Below is a small trained network, with its code and all its weights. Each question gives an input and a class and asks what happens when units are switched off, that is, made to give their printed mean instead of their output.

import numpy as np


def w(rows, s, z=0):
    codes = np.array(rows[::2]) - 128.0
    scale = np.full(codes.shape[1], s)
    scale[-1] = z or s
    return codes * scale


def norm(h):
    return h / np.sqrt((h * h).mean(-1, keepdims=True) + 1e-5)


def f(y):
    return np.maximum(y, 0)


def log_softmax(a):
    a = a - a.max(-1, keepdims=True)
    return a - np.log(np.exp(a).sum(-1, keepdims=True))


def net(x, mask):
    res = np.array(x, float).reshape(1, 3) / 4 @ E
    u = 0
    for l in range(3):
        y = f(norm(res) @ A[l][:, :-1].T + A[l][:, -1])
        res = res + np.where(mask[u : u + 5], y, B[l][:, -1]) @ B[l][:, :-1]
        u += 5
    return log_softmax(norm(res)[-1] @ U[:, :-1].T + U[:, -1])


A, B = {}, {}
E = w([
[220,147,163,141],'x0',
[131,141,95,2],'x1',
[143,74,218,189],'x2',
],0.0089)
A[0] = w([
[179,125,255,58,1],'0.n0',
[179,87,147,8,148],'0.n1',
[91,137,151,178,68],'0.n2',
[137,181,138,65,123],'0.n3',
[68,195,13,36,187],'0.n4',
],0.0072,0.00094)
B[0] = w([
[43,109,95,94,188],'0.n0',
[117,2,106,49,203],'0.n1',
[133,98,208,70,165],'0.n2',
[141,115,95,105,175],'0.n3',
[111,140,165,150,254],'0.n4',
],0.0098,0.0062)
A[1] = w([
[109,28,168,132,126],'1.n0',
[3,35,196,128,179],'1.n1',
[8,210,205,108,253],'1.n2',
[73,182,151,153,120],'1.n3',
[108,124,80,44,113],'1.n4',
],0.0073,0.0015)
B[1] = w([
[170,203,192,116,204],'1.n0',
[240,174,33,140,254],'1.n1',
[138,175,150,210,192],'1.n2',
[253,235,5,105,151],'1.n3',
[248,42,104,163,194],'1.n4',
],0.0048,0.0076)
A[2] = w([
[89,245,126,120,66],'2.n0',
[145,211,128,133,251],'2.n1',
[191,154,197,163,177],'2.n2',
[150,98,60,150,143],'2.n3',
[156,109,177,65,144],'2.n4',
],0.012,0.0024)
B[2] = w([
[2,190,195,89,167],'2.n0',
[72,116,172,191,208],'2.n1',
[112,39,112,93,254],'2.n2',
[193,201,97,42,185],'2.n3',
[141,243,72,80,193],'2.n4',
],0.0073,0.0076)
U = w([
[92,244,158,160,21],'0',
[243,134,77,2,249],'1',
[209,11,229,209,76],'2',
],0.0099,0.0019)

Each question gives the input, the list of numbers given to net, and the class t.
The units are the neurons (one row each of A and B). Each row of codes is followed by its name. A weight is (code - 128) times the scale printed after its matrix; where a second scale follows, it is the last column's (A, B and U).
mask holds one flag per neuron, layer by layer. A switched-off neuron (its flag False) gives its mean, the last column of its row in B, instead of its output. The means were averaged over made-up inputs and are rounded, as every weight is.
A unit's drop is (log p(t) with every unit on - log p(t) with that unit switched off) / (log p(t) with every unit on - log p(t) with every unit switched off).
The circuit of an input: a set's keep is (log p(t) with only the set's units on - log p(t) with every unit switched off) / (log p(t) with every unit on - log p(t) with every unit switched off). Starting from the 12 units with the biggest drops (on a tie, the unit counted first), units are removed one at a time, each time the one whose removal leaves the highest keep (on an exact tie, the one counted first), for as long as the keep stays at least 0.8.
circuit, biggest first: the units of the circuit, biggest drop first
top k neurons: the k neurons with the biggest drops, biggest first
k most important neurons of layer l: the k neurons of layer l with the biggest drops, biggest first
drop when u is switched off: that unit's drop, to one decimal
input [-4,1,-5], class 0: top 3 neurons : (0.n4 0.n1 1.n2)
input [8,4,8], class 1: circuit, biggest first : (2.n4 0.n0)
input [2,-5,-3], class 2: top neuron : (0.n0)
input [2,-6,-4], class 2: top 3 neurons : (0.n0 2.n4 0.n2)
input [3,-1,-7], class 0: circuit, biggest first : (0.n4 1.n1 2.n1)
input [7,-6,-5], class 2: circuit, biggest first : (1.n1 2.n4)
input [5,-5,-5], class 2: circuit, biggest first : (2.n4 1.n1)
input [8,-8,-8], class 2: circuit, biggest first : (2.n4 1.n1)
input [-6,1,-5], class 0: top 4 neurons : (0.n4 0.n1 1.n2 2.n0)
input [0,-1,1], class 2: top 3 neurons : (0.n1 2.n2 2.n1)
input [7,-4,-3], class 2: top 2 neurons : (0.n1 1.n1)
input [5,-6,-7], class 0: top 2 neurons : (0.n1 1.n4)
input [-6,2,4], class 0: 3 most important neurons of layer 0 : (0.n1 0.n3 0.n0)
input [4,-4,-5], class 0: most important neuron of layer 1 : (1.n4)
input [-3,3,8], class 1: top 2 neurons : (2.n4 1.n1)
input [3,-1,-1], class 2: top 3 neurons : (0.n1 1.n1 0.n3)
input [-7,-1,3], class 0: top 2 neurons : (0.n1 1.n4)
input [-1,0,-8], class 0: 2 most important neurons of layer 1 : (1.n1 1.n2)
input [6,-4,-3], class 2: top 2 neurons : (0.n1 1.n1)
input [-8,-1,-1], class 0: most important neuron of layer 0 : (0.n1)
input [5,-6,-8], class 0: drop when 0.n1 is switched off : 0.2
input [-6,-2,-8], class 0: drop when 1.n0 is switched off : 0.0
